Each row has two labels, one from each of two sets.
-1  -9  7  1  -10  1  0  -1  -3  -2  -1  -1  4  -2  -6  -8  -3  -6  5 : Das & <69>
0  0  2  1  17  2  0  -14  1  -5  -4  -3  -3  1  -5  -9  -3  -2  2 : koge & <69>
3  -7  -1  -4  3  -5  -1  19  -1  -4  -3  2  4  -1  1  6  -1  5  1 : seva & <73>
-3  -11  -2  1  -23  1  -1  19  -2  2  -6  5  15  -5  -3  1  -4  4  3 : seva & <69>
-5  -2  0  1  5  -2  -3  -1  0  -2  0  5  1  0  -5  -5  -2  -3  3 : Das & <69>
-2  -7  3  2  -1  0  -2  -5  -1  -2  2  4  -1  -3  -5  -5  -4  -1  3 : Das & <69>
3  -6  2  0  20  -8  -3  7  -1  5  -4  -6  -5  4  -3  5  -2  12  2 : seva & <73>
-1  8  -4  0  12  2  -1  -15  -2  0  0  3  -4  -5  -5  -1  -1  -6  2 : zat & <69>
-6  1  3  1  12  -1  -2  -2  1  -3  -2  0  -7  -3  -2  -7  -5  -8  8 : Badi & <69>
0  5  -4  0  23  1  -1  -17  2  -1  -3  -4  -6  5  2  1  5  13  -3 : zat & <73>
-2  4  -8  3  6  2  -1  -4  -3  -3  -1  2  2  1  0  1  -1  -4  2 : zat & <69>
0  1  3  1  1  4  1  -12  -1  2  -1  -2  1  -2  -3  -5  0  -4  2 : koge & <69>
6  10  7  -2  39  -1  2  -13  3  -4  -3  -15  -15  8  -2  -3  -3  3  2 : Das & <73>
3  1  7  -2  39  -1  1  0  -5  -1  -4  -11  0  3  -5  -3  -5  10  3 : Das & <73>
5  -5  2  -2  16  -2  0  6  0  4  -4  -6  -1  3  -3  3  -1  7  0 : Das & <73>
-2  -4  -3  1  -8  1  -3  9  -1  4  0  7  3  -4  -2  -5  -5  -5  3 : Badi & <69>
0  4  -8  -2  27  0  -1  8  -2  -3  -4  -1  1  1  -2  11  1  14  2 : zat & <73>
-1  -5  -10  4  -9  0  -2  13  -2  4  -2  4  12  0  0  13  3  10  0 : zat & <73>
-6  -13  -2  -3  -17  2  1  2  0  -1  -4  4  14  -3  -7  -2  -2  5  1 : koge & <69>
-1  -1  1  1  12  0  0  -10  -1  -2  -3  0  -1  0  -1  -9  -2  -7  2 : Das & <69>
-1  -2  3  0  3  -1  -1  -8  0  -4  -2  6  -1  3  -2  -10  -3  -8  2 : Das & <69>
4  -3  7  1  17  -6  0  -3  0  -1  -4  -2  -2  3  -6  -1  -1  8  0 : Das & <73>
-3  13  -6  4  17  2  1  -15  -1  -5  -1  2  -10  -2  -1  -4  3  -8  -1 : zat & <69>
-2  -2  -1  1  -5  0  -3  1  0  0  -1  6  3  -3  -1  -4  0  -4  -1 : seva & <69>
-5  0  -7  1  -12  2  -1  -3  -1  -1  0  4  7  -5  -1  -3  0  -5  -13 : zat & <69>
-4  -6  -1  4  -8  2  -2  -3  0  0  -2  4  5  -2  -3  -5  -4  -3  4 : Das & <69>
-4  -5  -4  3  -19  0  -3  13  -3  3  1  11  12  -5  -1  -3  -1  -4  2 : Badi & <69>
-5  -15  -3  0  -33  2  -1  6  -1  1  -3  10  17  -6  -5  0  -1  9  0 : koge & <69>
0  -3  6  3  -2  0  -1  -9  -2  1  -2  -1  -2  0  -2  -11  -3  -5  -3 : Das & <69>

Each row has two labels, one from each of two sets.
4  -3  0  -1  -1  -2  9  3  -15  -8  -3  3  6  5  -2  3  8  -4  1 : F & Gegu
-1  1  -6  2  0  -2  -2  1  -2  0  0  4  6  -2  -4  -2  6  -5  0 : H & Zofo
2  0  -2  4  2  0  4  -4  5  -7  0  7  8  -1  -10  1  11  -4  2 : H & Zofo
4  -1  1  4  -2  0  8  -9  4  -11  1  6  7  2  -10  1  6  -5  2 : H & Gegu
4  -2  -1  3  -4  0  7  -3  0  -9  -3  7  9  -1  -10  1  11  -3  1 : H & Gegu
4  1  -4  4  -1  -1  6  -2  -7  -12  -5  7  9  -5  -15  -2  17  -7  1 : H & Zofo
2  0  0  4  -6  4  9  -4  2  -4  2  6  8  -3  -9  -1  8  -5  0 : H & Gegu
1  1  -2  2  -2  3  6  1  -4  -4  -3  6  7  -3  -7  -1  10  -3  0 : H & Zofo
3  1  0  4  5  -4  4  -8  1  -15  0  5  4  3  -11  0  9  -6  3 : H & Zofo
4  0  0  4  -3  4  9  -4  1  -6  0  8  7  -1  -9  -1  8  -5  2 : H & Gegu
5  -2  3  1  -2  1  10  -3  -6  -8  0  2  2  2  -4  2  5  -4  1 : F & Gegu
3  -1  2  1  -2  0  7  2  -10  -6  -1  1  5  2  -3  1  6  -3  1 : F & Gegu
3  -1  4  2  6  -5  7  -7  -6  -14  2  1  3  7  -5  1  2  -6  3 : F & Gegu
2  1  0  3  -1  -2  5  -4  -1  -10  -2  5  7  -1  -11  0  12  -5  2 : H & Zofo
4  -1  -6  2  -8  -1  4  2  -7  -5  -6  7  11  -8  -11  0  14  -3  0 : H & Zofo
4  -2  -4  2  -3  0  5  2  -7  -8  -6  6  9  -4  -9  0  12  -4  0 : H & Zofo
3  1  -1  3  -1  0  7  -6  0  -11  0  5  6  9  -13  -2  8  -7  2 : H & Zofo
2  -3  -11  -1  -13  4  6  11  -12  1  -7  10  17  -10  -7  0  17  -3  -3 : H & Zofo
4  0  7  3  12  2  5  -11  -1  -20  3  -1  -5  10  -4  0  0  -6  5 : F & Gegu
3  -2  -7  0  -4  -2  3  8  -13  -5  -7  7  10  -6  -8  -1  14  -5  -1 : H & Zofo
2  1  2  5  -4  0  7  -7  2  -9  2  3  5  0  -11  -1  9  -6  2 : H & Gegu
5  -3  -9  1  -6  6  4  8  -9  -3  -10  9  13  -10  -7  0  13  -5  -2 : H & Zofo
4  0  0  2  4  1  6  -2  -11  -13  -1  2  3  1  -7  -1  6  -8  2 : F & Zofo
3  -2  1  -1  3  -3  8  3  -23  -12  -2  1  3  4  -2  -1  7  -8  1 : F & Gegu
4  1  -2  6  1  2  4  -7  5  -13  -2  5  9  -4  -15  -1  10  -7  2 : H & Zofo
2  1  3  5  -1  -1  9  -10  6  -10  4  5  6  3  -11  0  10  -5  4 : H & Gegu
3  1  -4  4  0  -1  3  -5  2  -12  -4  6  8  -5  -14  0  10  -6  1 : H & Zofo
4  -3  -1  2  -5  -3  7  -2  -2  -7  -3  7  8  -1  -8  3  8  -1  1 : H & Gegu

Each row has two labels, one from each of two sets.
-1  4  8  4  -4  2  0  13  -6  -1  -4  0  6  -4  -1  -5  2  -9  3 : fam & Q
-2  4  21  2  -3  14  2  4  -9  0  -7  -5  8  -1  1  -6  0  -7  0 : fam & Q
4  -16  -2  -3  -1  2  4  5  -10  2  0  -1  4  -2  -8  -4  5  0  6 : Tumas & Q
7  -11  -6  8  2  -1  -2  -12  5  -2  2  5  0  0  5  1  1  6  0 : Mikop & T
3  -3  -14  6  0  1  -5  -8  6  -1  -1  2  3  3  6  0  0  -2  2 : pag & T
-1  -29  -16  12  3  5  -1  -2  0  1  4  -1  0  -3  5  -3  2  10  1 : Zera & T
1  -3  -3  -10  0  4  3  7  3  -3  -2  2  0  -3  0  -3  0  -5  5 : fam & Q
-6  -12  -30  2  -1  3  0  -1  -3  0  0  0  7  -1  -9  -1  6  -4  -2 : Zera & Q
3  -10  -8  4  -1  2  1  3  -2  13  1  1  3  -7  -1  -1  7  2  -1 : Zera & Q
-4  -10  4  -13  -1  2  4  16  -2  0  -1  3  3  -2  1  -5  3  -2  5 : Tumas & Q
3  -10  20  -6  0  -3  2  10  -2  5  -3  0  3  -1  2  -5  6  3  -4 : fam & Q
4  7  6  -1  1  0  4  0  1  -5  -2  -5  4  -6  -2  -7  3  -12  3 : pag & Q
-2  -11  13  -2  -2  7  4  7  0  -4  -3  4  3  -5  0  -4  4  1  4 : fam & Q
-7  -5  -5  -4  0  -3  5  6  -1  -4  1  5  7  -6  -6  -8  9  -2  3 : Zera & Q
0  -7  11  -5  0  -3  3  6  -5  -3  2  2  -2  -3  2  -2  4  -7  3 : fam & Q
2  -8  -3  3  -3  0  4  7  -7  9  0  0  5  -8  -5  -1  3  7  -2 : Zera & Q
3  -10  -10  -4  2  1  -3  -5  5  -2  3  5  0  1  5  -4  3  1  1 : Zera & T
1  -10  17  -18  -1  0  -1  2  -10  2  1  -2  4  -4  4  -3  5  -1  5 : Tumas & Q
1  -6  -3  10  2  4  -5  -6  2  0  6  5  0  -1  1  -1  2  4  3 : Mikop & T
1  -9  -4  4  -1  -1  3  3  -14  -5  6  0  4  -4  -3  0  2  6  -1 : Mikop & Q
2  -3  -6  8  -3  7  -2  -10  0  -4  -1  1  1  1  0  0  -3  -4  1 : fam & T
0  -5  1  -2  1  -8  2  -1  0  -4  2  4  -3  -2  4  -2  -3  1  -1 : fam & T
-1  -11  0  1  1  6  -3  -9  4  -1  1  4  -2  4  5  -1  3  1  7 : Tumas & T
1  -5  -6  9  3  2  4  -7  -1  -1  8  -1  -2  -4  4  -4  -2  9  -6 : pag & T
0  1  0  -2  2  1  2  2  -4  -1  -5  -5  3  -4  -4  -2  3  4  -1 : pag & Q
0  -6  -2  -5  -1  -2  3  8  -4  3  1  -2  2  -6  -2  1  0  1  0 : pag & Q
